Here is a tiny trained network, its code and every weight. The questions are about switching its units off for an input and a target symbol, where a switched-off unit gives its printed mean instead of its output.

import numpy as np


def w(rows, s, z=0):
    codes = np.array(rows[::2]) - 128.0
    scale = np.full(codes.shape[1], s)
    scale[-1] = z or s
    return codes * scale


def f(y):
    return y / 2 * (1 + np.tanh(0.7978845608 * (y + 0.044715 * y**3)))


def softmax(a):
    e = np.exp(a - a.max(-1, keepdims=True))
    return e / e.sum(-1, keepdims=True)


def log_softmax(a):
    a = a - a.max(-1, keepdims=True)
    return a - np.log(np.exp(a).sum(-1, keepdims=True))


def net(x, mask):
    ids = ['ΔΘΞΠαβγεζητω'.index(c) for c in x.split()]
    T = len(ids)
    res = E[ids] + P[:T]
    u = 0
    for l in range(2):
        r = res
        for j in range(3):
            rows = slice(2 * j, 2 * j + 2)
            q, k, v = (r @ M[l][rows].T for M in (Q, K, V))
            z = softmax(np.where(np.tri(T) > 0, q @ k.T / 2**0.5, -1e9)) @ v
            o = O[l][rows]
            res = res + np.where(mask[u + j], z, o[:, -1]) @ o[:, :-1]
        u += 3
        y = f(res @ A[l][:, :-1].T + A[l][:, -1])
        res = res + np.where(mask[u : u + 8], y, B[l][:, -1]) @ B[l][:, :-1]
        u += 8
    return log_softmax(res[-1] @ U[:, :-1].T + U[:, -1])


Q, K, V, O, A, B = {}, {}, {}, {}, {}, {}
E = w([
[96,148,102,92,75,137,183,228],'Δ',
[108,98,143,189,95,153,43,128],'Θ',
[86,157,182,151,112,69,187,17],'Ξ',
[95,81,107,72,101,109,60,119],'Π',
[129,152,69,179,201,135,75,171],'α',
[129,175,55,51,163,108,137,198],'β',
[70,100,53,109,152,108,135,230],'γ',
[120,108,70,150,117,205,178,121],'ε',
[50,53,121,220,67,123,152,184],'ζ',
[188,100,49,168,68,91,145,113],'η',
[127,68,231,137,166,75,161,163],'τ',
[212,109,141,251,150,117,142,170],'ω',
],0.021)
P = w([
[9,211,127,127,148,137,134,110],'0',
[47,215,109,140,142,144,122,122],'1',
[71,191,106,136,131,148,113,129],'2',
[97,166,115,129,130,151,102,144],'3',
[122,143,116,125,123,153,97,153],'4',
[153,120,122,122,128,154,94,161],'5',
[178,82,127,106,128,150,99,169],'6',
[204,66,136,107,121,157,97,176],'7',
[232,38,137,97,123,156,101,191],'8',
],0.012)
Q[0] = w([
[94,71,107,169,115,87,141,131],'L0H0',
[159,92,180,139,73,72,102,40],'L0H0',
[86,98,117,139,114,137,64,249],'L0H1',
[157,141,175,101,166,116,133,81],'L0H1',
[115,124,125,112,121,129,142,77],'L0H2',
[138,135,159,157,137,93,212,65],'L0H2',
],0.015)
K[0] = w([
[151,60,112,127,86,161,161,119],'L0H0',
[95,182,130,83,140,248,171,73],'L0H0',
[215,61,107,109,114,172,132,177],'L0H1',
[23,206,151,79,150,104,107,96],'L0H1',
[109,130,118,100,124,119,129,118],'L0H2',
[168,137,145,137,111,50,99,165],'L0H2',
],0.014)
V[0] = w([
[142,78,95,119,184,249,173,89],'L0H0',
[102,89,185,154,68,159,182,129],'L0H0',
[208,79,169,188,169,62,121,174],'L0H1',
[40,136,219,127,201,166,114,157],'L0H1',
[141,95,97,103,136,253,182,80],'L0H2',
[100,175,102,115,74,57,97,120],'L0H2',
],0.0063)
O[0] = w([
[83,137,122,131,216,131,170,165,131],'L0H0',
[63,145,115,102,117,146,119,130,130],'L0H0',
[87,209,141,164,124,86,110,155,141],'L0H1',
[231,108,95,138,67,176,90,178,10],'L0H1',
[254,47,62,212,128,104,224,105,137],'L0H2',
[129,106,150,92,131,155,95,169,150],'L0H2',
],0.0088,0.011)
A[0] = w([
[192,113,163,149,135,99,237,115,1],'L0N0',
[25,154,98,85,216,170,71,142,106],'L0N1',
[162,134,238,52,156,101,106,187,51],'L0N2',
[132,163,118,111,66,83,2,160,147],'L0N3',
[203,144,124,199,81,22,127,48,158],'L0N4',
[63,191,191,100,112,149,156,143,117],'L0N5',
[168,158,162,108,13,88,140,69,65],'L0N6',
[143,177,172,34,111,111,194,194,102],'L0N7',
],0.0079,0.0038)
B[0] = w([
[95,107,170,107,152,185,102,91,161],'L0N0',
[214,95,141,135,114,100,108,137,254],'L0N1',
[151,138,182,116,102,111,194,107,148],'L0N2',
[115,75,149,119,173,94,167,84,201],'L0N3',
[78,133,142,80,166,204,159,142,207],'L0N4',
[175,88,87,119,90,201,147,141,173],'L0N5',
[147,102,161,88,145,143,3,61,132],'L0N6',
[98,193,101,86,132,218,108,135,146],'L0N7',
],0.011,0.0074)
Q[1] = w([
[23,161,139,121,169,103,188,102],'L1H0',
[138,117,139,164,148,129,175,114],'L1H0',
[75,236,154,106,105,116,116,86],'L1H1',
[162,155,160,97,113,136,2,219],'L1H1',
[159,128,136,175,170,124,253,140],'L1H2',
[87,99,146,75,134,183,155,66],'L1H2',
],0.011)
K[1] = w([
[30,172,130,104,153,85,177,42],'L1H0',
[133,149,155,165,87,120,173,74],'L1H0',
[116,217,94,61,113,172,82,83],'L1H1',
[206,138,99,46,119,179,12,155],'L1H1',
[106,124,195,125,217,81,158,220],'L1H2',
[78,151,131,70,150,72,146,113],'L1H2',
],0.011)
V[1] = w([
[177,60,133,164,217,254,227,88],'L1H0',
[99,145,88,145,109,185,43,115],'L1H0',
[84,88,98,149,49,35,82,177],'L1H1',
[169,83,188,217,48,161,227,135],'L1H1',
[18,138,247,125,193,165,119,182],'L1H2',
[194,120,207,62,96,112,172,142],'L1H2',
],0.0053)
O[1] = w([
[186,89,254,62,98,85,81,170,254],'L1H0',
[142,109,116,140,166,124,148,140,98],'L1H0',
[92,69,171,112,103,90,131,198,167],'L1H1',
[61,103,30,170,78,106,107,102,116],'L1H1',
[166,206,156,125,51,79,96,136,217],'L1H2',
[162,108,156,167,44,2,191,131,75],'L1H2',
],0.0068,0.0034)
A[1] = w([
[69,175,37,178,109,121,163,86,2],'L1N0',
[76,179,79,107,100,125,112,175,37],'L1N1',
[229,153,183,32,165,108,98,75,109],'L1N2',
[102,254,67,195,137,68,122,147,68],'L1N3',
[150,138,197,199,123,119,45,31,28],'L1N4',
[210,108,106,189,221,71,115,123,94],'L1N5',
[117,154,44,226,166,31,126,82,174],'L1N6',
[98,132,164,191,138,191,124,188,39],'L1N7',
],0.0085,0.0064)
B[1] = w([
[126,143,199,95,187,55,102,190,172],'L1N0',
[138,125,161,192,158,187,84,148,134],'L1N1',
[91,155,12,154,85,113,85,103,237],'L1N2',
[153,98,90,203,92,101,100,123,156],'L1N3',
[117,110,142,159,83,195,92,185,165],'L1N4',
[147,178,146,74,106,170,127,76,205],'L1N5',
[106,181,181,92,92,127,141,121,254],'L1N6',
[138,105,80,80,128,62,103,134,128],'L1N7',
],0.011,0.0044)
U = w([
[120,178,156,58,67,202,156,181,1],'Δ',
[159,96,254,150,129,151,63,119,106],'Θ',
[97,154,122,110,68,158,109,104,31],'Ξ',
[148,84,105,84,146,26,84,69,27],'Π',
[246,185,180,74,158,117,70,75,110],'α',
[141,175,45,107,127,108,149,142,49],'β',
[225,103,141,44,190,68,123,235,126],'γ',
[223,92,81,198,135,166,241,53,210],'ε',
[55,98,71,156,87,128,182,179,27],'ζ',
[6,186,154,76,177,129,170,93,240],'η',
[166,171,165,95,20,105,175,117,101],'τ',
[152,198,119,223,140,108,116,170,146],'ω',
],0.0074,0.0069)

Each question gives the input, a string of symbols that net reads in full, and the target symbol t.
The units are the heads (2 rows each of Q, K, V and O) and the neurons (one row each of A and B). Each row of codes is followed by its name. A weight is (code - 128) times the scale printed after its matrix; where a second scale follows, it is the last column's (O, A, B and U).
mask holds one flag per unit, layer by layer, with each layer's heads first. A switched-off unit (its flag False) gives its mean, the last column of its rows in O or B, instead of its output. The means were averaged over made-up inputs and are rounded, as every weight is.
A unit's drop is (log p(t) with every unit on - log p(t) with that unit switched off) / (log p(t) with every unit on - log p(t) with every unit switched off).
The circuit of an input: a set's keep is (log p(t) with only the set's units on - log p(t) with every unit switched off) / (log p(t) with every unit on - log p(t) with every unit switched off). Starting from the 12 units with the biggest drops (on a tie, the unit counted first), units are removed one at a time, each time the one whose removal leaves the highest keep (on an exact tie, the one counted first), for as long as the keep stays at least 0.8.
units of the circuit, in order: the units of the circuit, biggest drop first
unit that matters most: the unit with the biggest drop
top k neurons: the k neurons with the biggest drops, biggest first
k most important neurons of layer l: the k neurons of layer l with the biggest drops, biggest first
heads that matter: for each layer, one digit per head in row order, 1 if its drop is at least 0.15 and else 0, layers parted by /
input ω η τ Θ ε η Δ, target η: units of the circuit, in order : [L0H2; L0H1; L0N0; L0N1]
input η Θ τ γ, target γ: unit that matters most : L0N1
input τ η η ζ ε ω η, target ω: top 2 neurons : [L1N3; L0N3]
input Θ η η η Θ η ε ω Θ, target ω: units of the circuit, in order : [L0H1; L0H2; L0H0]
input β ε γ, target ε: heads that matter : 011 / 000
input η γ γ τ, target τ: heads that matter : 000 / 001
input γ τ η η γ η ω, target ω: units of the circuit, in order : [L0H1; L1N3]
input ε γ τ Θ, target τ: heads that matter : 111 / 011
input η η γ η τ η ε, target τ: units of the circuit, in order : [L1H2; L0N2]
input η γ η Δ τ ε, target τ: heads that matter : 001 / 011
input β η Θ, target Θ: 2 most important neurons of layer 1 : [L1N4; L1N2]
input α γ α γ Π, target Π: top 2 neurons : [L1N2; L0N3]
input η η α β η γ ε Θ Δ, target ε: heads that matter : 001 / 010
input Π η Θ ζ η Ξ, target Ξ: unit that matters most : L1N2
input Π η α, target α: units of the circuit, in order : [L0N1; L1N5]
input γ γ ζ η ε Π Θ, target ε: heads that matter : 111 / 000
input Θ Θ ε Δ Δ ε ε α, target ε: heads that matter : 001 / 010
input η τ ζ η ε ζ τ η, target τ: top 2 neurons : [L1N6; L0N2]
input η η β, target β: units of the circuit, in order : [L1N2; L0N1; L1H1]
input γ ε η τ Ξ, target τ: 2 most important neurons of layer 0 : [L0N1; L0N0]
input β η η η ω Π, target Π: heads that matter : 001 / 000
input τ η ε η η Π τ γ, target τ: unit that matters most : L0H2
input ω ε Δ, target ω: heads that matter : 011 / 000
input γ Δ γ γ ε, target ε: heads that matter : 010 / 100
input Θ η γ β, target β: top 3 neurons : [L1N2; L0N7; L0N1]
